[   7 -204  210    8  -59    3 -206   13 -139  -51  -70  -15   92 -205
   67  -36  172 -101  122   94  114  -53  -24   27   42 -312  150   42
 -129  -46   10  -76  -36   76] : J_316
[  91 -209 -161 -260  -32  189  197 -355  215  315 -262   24  116 -139
 -157  -52 -240 -511 -219  -69   30   56  126 -117   -6  354 -102   33
   65 -261  -91 -252  -95  -44] : J_640
[ 135  178 -154 -145    0  154  225 -193  -29   70  -93  101   85  108
  133  -79 -294 -218 -181 -103  -39  249  204  -21 -214  473 -241  -60
  135   50    0   56  112  -85] : J_316
[ 147  309 -279  -10  -25   -3   93  -13  -71  143  118    6  -30  120
  -50  -66  -60  237 -130 -143  -76  275  111  -51 -261  228 -253  -44
   33   26   33  171  100  -60] : J_671
[  58  -25  -20  107  -40  -69  -96   34  -51   22  177  -56  -59   -1
  -60  -14  259  218  198    0  -39  -51  -17   33  -29 -377   26    2
 -132  -14   62   -4  -79   32] : J_239
[   9  314   23   99   23  -79   15  163 -124   39  292   18 -129  206
  132  -44  173  433  157  -21 -149   48  129  134  -72  -77 -104    4
   56  233  124  275   84  -61] : J_671
[ 109 -138  -10   94   -8  -45 -176   18  -67  -70   52   19    1 -141
  -31  -37  139  140  136   78   86  -12  -63  -20   78 -425   99  -51
 -223  -41  -69 -135  -80  128] : J_640
[ 202 -335 -232  -66 -289  123  -85 -209  -84  213 -450  -65  434 -294
 -340 -159  193  -46 -145  -77  159   68 -111 -428 -161 -290  195  -85
 -386 -574   86 -239 -217  137] : J_466
[  10   99  104  116   -3 -116 -147  144  -79  -64  233  -83 -139   52
   60  -29  323  238  241   92  -60  -92  -23  117   49 -389   21   25
  -92  132   47  106  -61   18] : J_391
[-104   35  247  166   24 -151 -247  373  -85 -169  227  -64 -184  -39
   81   82  199  284  180  137   36 -115  -61  215   29 -405  108  -40
  -68  187   94   61   32  -44] : J_239
[  24   18  120   37  -87  -31 -178   78 -155  -75   26  -14    7  -97
   10  -96  161  158   97   33   17   45   37   21  -43 -252   80  -21
  -78   46   95  138   23  -52] : J_466
[ 237 -244 -374  -57 -259  120   49 -195  -61  345 -270 -111  316 -152
 -345 -137  246  166  -49 -196   81   41  -68 -428 -160 -276   97  -50
 -350 -581  114 -230 -350  104] : J_563
[-222 -563  495  101  142 -145 -390  263  148 -437   97  -25 -186 -313
   19  278  202 -455  265  287  232 -487 -130  308  437 -674  361  243
 -111   95 -201 -378 -128   94] : J_239
[  28  156  -84 -191  -46  135  266 -157   -1  233   -9   43   50  138
   35  -93  -52 -102  -70 -177 -149  112  295   -9 -166  326 -195  142
  159   31  119   96  -58 -146] : J_671
[-230 -123  451  -43  240 -103 -132  105  132 -298  257    1 -290  -20
  286  151   53 -460  232  113  -70 -298  136  325  403 -125   36  340
  270  362 -159   -3  -52  -42] : J_110
[ 241 -363 -299  -62 -226  102   49 -134   62  359 -375  -60  328 -214
 -386  -52  139  -74 -116  -80  100  -25  -78 -363 -135 -216  138  -93
 -301 -630   77 -366 -256  118] : J_640
[  24  546 -126  -56   56    7  132  -78  -51  221  351   -6 -191  166
   80  -88 -155  235  -23  -39 -173  287  228  174 -235  411 -332  -94
  232  296   53  278  336 -237] : J_391
[ 160 -493  -70   10  -97   76 -177 -109   35 -108 -297    4  272 -293
 -191  -54  173 -149   42   27  167 -199 -184 -222   94 -545  236  -14
 -358 -404  -83 -411 -189  229] : J_466
[  73   30 -135  162   70 -181  -98    0   38  -23  236    9 -150    8
 -126   58   38  187   82   65  -23   52 -137   10    5 -199  -60  -60
  -94   33 -172  -90   82   91] : J_640
[ 145  183 -131  112  -79   -7  -47  -87  -82   81   86  -41   73   -7
  -71  -76  111  268   92  101   41  104  -48  -34  -28 -152   40 -244
 -195  -42   -7   39  152  142] : J_822
[  43  379   64  131  -52 -121  -81  141 -239  -59  230   45  -93   64
   97 -119  118  448  132   94 -101  145   55  148 -195 -143  -63  -58
  -19  242  127  241  235  -61] : J_601
[ 160   14 -207   80 -139  -11  -45  -20 -138  132   37  -54   65   16
 -113 -100  241  349   95  -30  -16   42  -34 -111 -144 -296    2 -125
 -232 -159  166   19 -102   59] : J_239
[  13 -627   97 -116   -1   77  -77 -198  252   11 -231  -75  197 -264
 -134  115  164 -633  106   -3  121 -353  -87 -123  258 -367  205  231
 -161 -363 -191 -492 -329  217] : J_316
[  43  302 -126 -105   -3   25  181  -63   40   84   65  -10    1  132
   19  -40 -189   43 -131  -93 -104  220  140  -16 -188  320 -202  -52
   95   69   29  140   52 -139] : J_432
[  17  100 -139   22   35  -86  -57   28    6   89  147    9 -115  -23
  -59   -4  -38  195  -53  -15  -21  125   -3  -65  -49  -17  -85  -25
  -36   21  -57   22  -21   -5] : J_640
[  30  461  -23 -102  -25   78   97  134 -191  -17  100   69 -109  186
  273 -167 -154  226 -132  -73  -71  362  355  101 -242  431 -227  -54
  222  313  175  443  146 -281] : J_822
[ -62 -239  278  213  141  -99 -319  105   95 -289  161    8  -75 -199
   45  140  203  -17  302  251  129 -388 -249  212  425 -625  317  -31
 -196   72 -175 -254   57  229] : J_466
[ -41 -158   71  -90   59    6  -47  -87  110   26   29   -3  -25  -44
  -14   28  -43 -256   -8   46   31  -30   28   92   72   46  -38   28
   12   14  -85 -166   87  -55] : J_316
[ 209  286 -191  130 -109   35   32 -110 -148  228   52   -3  114   27
  -70 -125  101  299   30  -11  -15  185   41  -50 -140  -13  -15 -223
 -105  -79   75  103  155   63] : J_563
[ -41  387  -28 -131  117   19  132  -65  122   69  226   67 -202  135
  179   12 -334 -204 -146  -23 -150  173  302  211  -99  507 -313   45
  343  315  -28  213  214 -240] : J_239
[ 181  -71 -289 -140  -76   84  200 -370  191  223 -221   20  157  -64
 -200  -30 -189 -409 -205 -137  -51   68   39 -198 -106  281 -140   36
   32 -303 -197 -198  -15  -19] : J_563
[  -6 -148   12 -131    4   69   41 -120  190  100  -87  -40   39  -93
  -99    4  -75 -387  -80  -11   12  -80   74   10   86  170  -41   35
   44  -85  -94 -196  -26  -32] : J_117
[ 224 -187 -345  -11 -187   53    9 -145   45  226 -279  -63  261 -141
 -393 -108  108  108 -135  -23   78   62 -156 -311 -150 -150   55 -167
 -320 -502   46 -253  -58   92] : J_601
[ -12   79   94    2   90   50   -2  -78   51   -8   94   -8  -65  -88
  104   46  -23 -120   90  109   41  -89    4  120  161  -21   50  -59
  -13  106  -90  -57   58   55] : J_391
[ 243  -74 -292 -143 -184  164  164 -205   69  226 -265  -50  275  -49
 -181 -130   52 -119  -82 -142  -23   56   98 -273 -141  -15  -30   33
 -133 -391  108 -122 -264   10] : J_601
[ 234  351 -355   45 -311   68   -9  -75 -422  362  -70  -82  217   45
  -84 -326  181  673  -99  -95  -29  395   22 -310 -498 -101  -75 -216
 -241 -241  329  213   27   21] : J_110
[  23  563  -32  158  -47 -143  -47  286 -334   54  390   -6 -230  283
  193 -155  241  852  108 -102 -182  307  180  118 -209  -41 -156  -69
   47  345  270  571  131 -217] : J_563
[ 175  688 -264   55 -122   59  127   65 -290  269  195  -23   44  209
   77 -219   17  769  -59  -99  -92  422  163  -42 -393  219 -185 -347
  -99  132  301  455  164 -114] : J_432
[  41  -74  -71 -175   84   65  148 -251  271  122  -96   64    1  -54
  -19   57 -278 -570 -171  -27  -34   12  141    9  106  350 -134  114
  174  -41 -218 -146  -31  -37] : J_640
[ -83  321  297  206   73 -179 -232  316 -328 -224  410   49 -281   12
  243  -30  170  442  239   94  -10  102   84  326  -39 -210  -15   29
   87  473   45  339  214  -93] : J_563
[ -57  163  115   78  118 -118  -13   96  -14  -18  341  -14 -234   80
  124   47  100   88  205  -14 -124   46  137  171   30  -60 -126  140
  158  306  -39  152  -12  -13] : J_640
[-150 -492  387  170  193 -201 -311  154  212 -418  253  -72 -213 -330
  -43  339  127 -477  340  239  206 -473 -228  276  385 -612  245  292
  -80  106 -421 -492  -40  243] : J_117
[-111  468  167   55  212  -36   77   48  -38  -87  446  145 -281  191
  306   65 -131  122  136   67 -147   21  224  401   75  244 -147   23
  255  552  -39  249  361  -87] : J_671
[ 114  254 -238  -20  -41   37  151 -111  -87  244  132  -11   36  134
   44  -57    0  217   28 -126 -135  152  133  -83 -205  172 -203  -40
   39    0   94  118   70   -1] : J_316
[ 140  377 -202   32 -153   29   79   58 -216  269  176  -82   23  126
   -6 -198  179  524   33 -132 -100  267  176 -101 -326    5 -161 -114
  -98   28  267  222  -26  -48] : J_117
[  33   76 -173  -63   11   10   59  -50   93   38   24   21  -42   37
  -82   11 -156  -53 -132  -47  -23   58   55  -50  -66  202 -126    9
   63  -22  -47   20   35  -90] : J_466
[ -53  166   59 -128  109   86  160  -61  133    1   76   31  -60   96
  125   42 -211 -347  -29    7 -138    8  236  165    7  340 -191   91
  302  174  -23  -10  129 -159] : J_391
[ -39  427  126  211   77 -100 -137  237 -209  -75  407   22 -195  138
  197  -28  182  579  193   73  -50   99   52  256  -10 -178   -9 -116
  -24  398   84  304  241    2] : J_671
[  26   -4   56   36  -19  -35 -114  149 -139 -181   64    8  -11  -40
   83  -52  103  186   70   53   80   71   55   25  -56 -240   22   13
 -107   81   11   24   23   39] : J_822
[ 181  194 -334 -120 -181  128  152 -210  -62  334 -166  -52  224  128
 -100 -213  -69  166 -247 -172  -59  397  106 -289 -343  267 -196 -161
  -82 -227  145  116  -23  -77] : J_316
[  -5  370  107  134   99  -33 -124   40 -101  -69  357   27 -200   48
  223  -21   -1  207  170  136  -32   82  108  298   77  -34  -56 -155
   62  394   14  238  246  -41] : J_239
[ 149  207 -327  -87 -111   94  136 -137  -32  215  -78  -60  111   46
 -149 -117  -72   99 -206 -138  -35  307   89 -236 -301  222 -194  -92
  -53 -168   55   84  -39  -81] : J_391
[ 199  -97 -349   -1 -155   44  -38 -102   -6  152 -181  -65  178 -100
 -232  -73   96  159 -172 -109   73  110 -122 -294 -180 -194    8 -130
 -330 -368   32 -113 -161  117] : J_239
[-152  335  226   72  209 -177  -98  238   96 -299  381   38 -349  159
  254   93  -65   -3   96  116 -165  -28  127  362  154   69 -157  178
  275  504  -93  239  201 -129] : J_601
[  88   43  -24    3  -22   76  -36    8  -88 -102   30    9   -9  -10
   77 -112  -56   61   -2    9   66  150   93   41  -55  -18  -35  -71
  -35   78   26  -37   44  -40] : J_117
[  79  527 -206 -147  -23  108  286 -120  -40  337  201   33  -46  238
  112 -135 -143  182  -96 -207 -255  270  368   48 -304  485 -352  -41
  243  167  235  345   80 -221] : J_239
[ 202  583 -497  -49 -137   68  189  -83 -160  341   96  -34   42  277
  -50 -198 -109  509 -223 -223 -164  470  203 -168 -408  442 -354 -171
   74    3  191  372  134 -126] : J_671
[-123 -557  249 -248   61  119   36 -123  316 -105 -219   22   46 -206
    6  169  -38 -899   14   18   71 -420  122   89  309  -94  142  347
   66 -132 -120 -391 -352  -26] : J_239
[   6 -213  -17 -182   41   74   94 -160  235   79 -114    5   45 -145
  -82   68 -110 -451  -83  -48   26 -158    8   21   74  169  -41  110
   52 -145 -187 -274  -25   -7] : J_822
[ 170   24 -202   -8  -65   56  145 -151   20  177   18  -58  125   20
 -150  -50   95  103   98 -108  -88   43   16 -114 -117  -74  -63  -51
  -84 -215   76 -109  -82   33] : J_432
[ -68  359   79  139   75 -228 -129  252  -72 -197  397  -66 -254  165
   87   37   90  451  104   17 -106  130  -46  180  -68 -151 -110  -26
   -9  338  -18  271  122  -92] : J_432
[  54 -185  -95  -94   37   37   51 -121  235    2  -86    6   84 -135
  -96  109  -80 -388  -78  -14   53 -113    3  -66   82    9   -1   94
  -62 -174 -219 -291  -41   79] : J_822
[ -13  133   84   21  109   13  -54 -110   34  -15  184   37 -124  -38
  134   10  -66 -164   69  109  -20   20  115  229  102   82  -66  -25
  115  226  -62   50  208   15] : J_239
[ -22 -615  197  -43    8   10 -157 -142  144 -118 -252   24  145 -407
 -167  139   68 -657   70  120  205 -361 -174    0  266 -325  280  116
 -145 -277 -219 -493 -214  134] : J_239
[  -5  317  -10  117  117 -152  -76   41  -10  -73  360   -3 -219   91
   81   11   -4  273   92   77 -113  112  -16  137  -42  -65 -154  -43
   54  254 -115  153  253  -36] : J_391
[  97  277 -144  -60    3  110  143 -204  -49  206   42   49   62   72
   51  -88 -107   25  -93  -41  -67  138  113  -25  -54  256  -93 -131
    6    5   64   67  115  -13] : J_110
[ -30   -1   14   -1  116  -89  -10  -71  186 -100  148    6 -130  -10
   -7   71 -123 -228  -27   24  -56   -9  -12   71   74   78 -116   74
   75  110 -231 -133  109   14] : J_117
[ -84  444   91  166   38 -170 -206  401 -236  -54  427  -90 -326  122
  142  -22  163  640  128  136  -13  136   39  240 -106  -90 -100 -156
    2  407  141  411  209 -174] : J_391
[  90  179 -239 -252  -67  194  236 -224   98  338 -116   20   72   50
  -68  -99 -283 -268 -282 -152  -88  204  285  -27 -226  600 -273  -57
  198  -73  102   75   56 -257] : J_239
[-144  374  390  237  265 -219 -215  315 -106 -466  589   62 -370  159
  370   52   68  322  364  201 -128  -13   73  501  170 -269  -80    8
  150  687  -79  226  315  -75] : J_432
[  34   21  -13  -12   34  -34   18  -89   77   20  117  -39  -98   -2
  -71   -5  -73 -104   45   35  -45   32    7  104   50  123 -113  -81
   71   63  -66 -106  158  -47] : J_117
[ -74 -120   74 -128   93   10   18 -223  197   72   40   30  -88 -134
  -59   55 -146 -421  -35   13   -8 -101   31  129  164  161  -37  118
  120   15 -213 -225   90  -92] : J_563
[-115  -72  204    3  162  -88 -131  183  135 -287  191    4 -234   -7
  176  109  -48 -197   46   60   20 -136   44  228  192  -58  -17  181
  122  257 -162  -42    0  -43] : J_117
[ -15 -134  122   -7   73   41 -116  -66   96  -10    2   16   72 -216
   24   78   93 -218   76   71  103 -225  -16   66  264 -227  174   55
 -130  -22 -162 -188  -25  207] : J_671
[ -97  271  250  126  135 -123 -218  356 -250 -297  338   30 -280  115
  320  -54   77  309  111  118   -8  140  158  256    3 -115  -78   33
  121  461   83  326  157 -108] : J_110
[ -16  -27   17   23   58  -57  -98  -50    5  -67   97  -13  -41  -14
   34   17   -8  -37   28   10   -5   82  -24    5   36  -56  -66   52
   12   58 -117  -20   54   29] : J_316
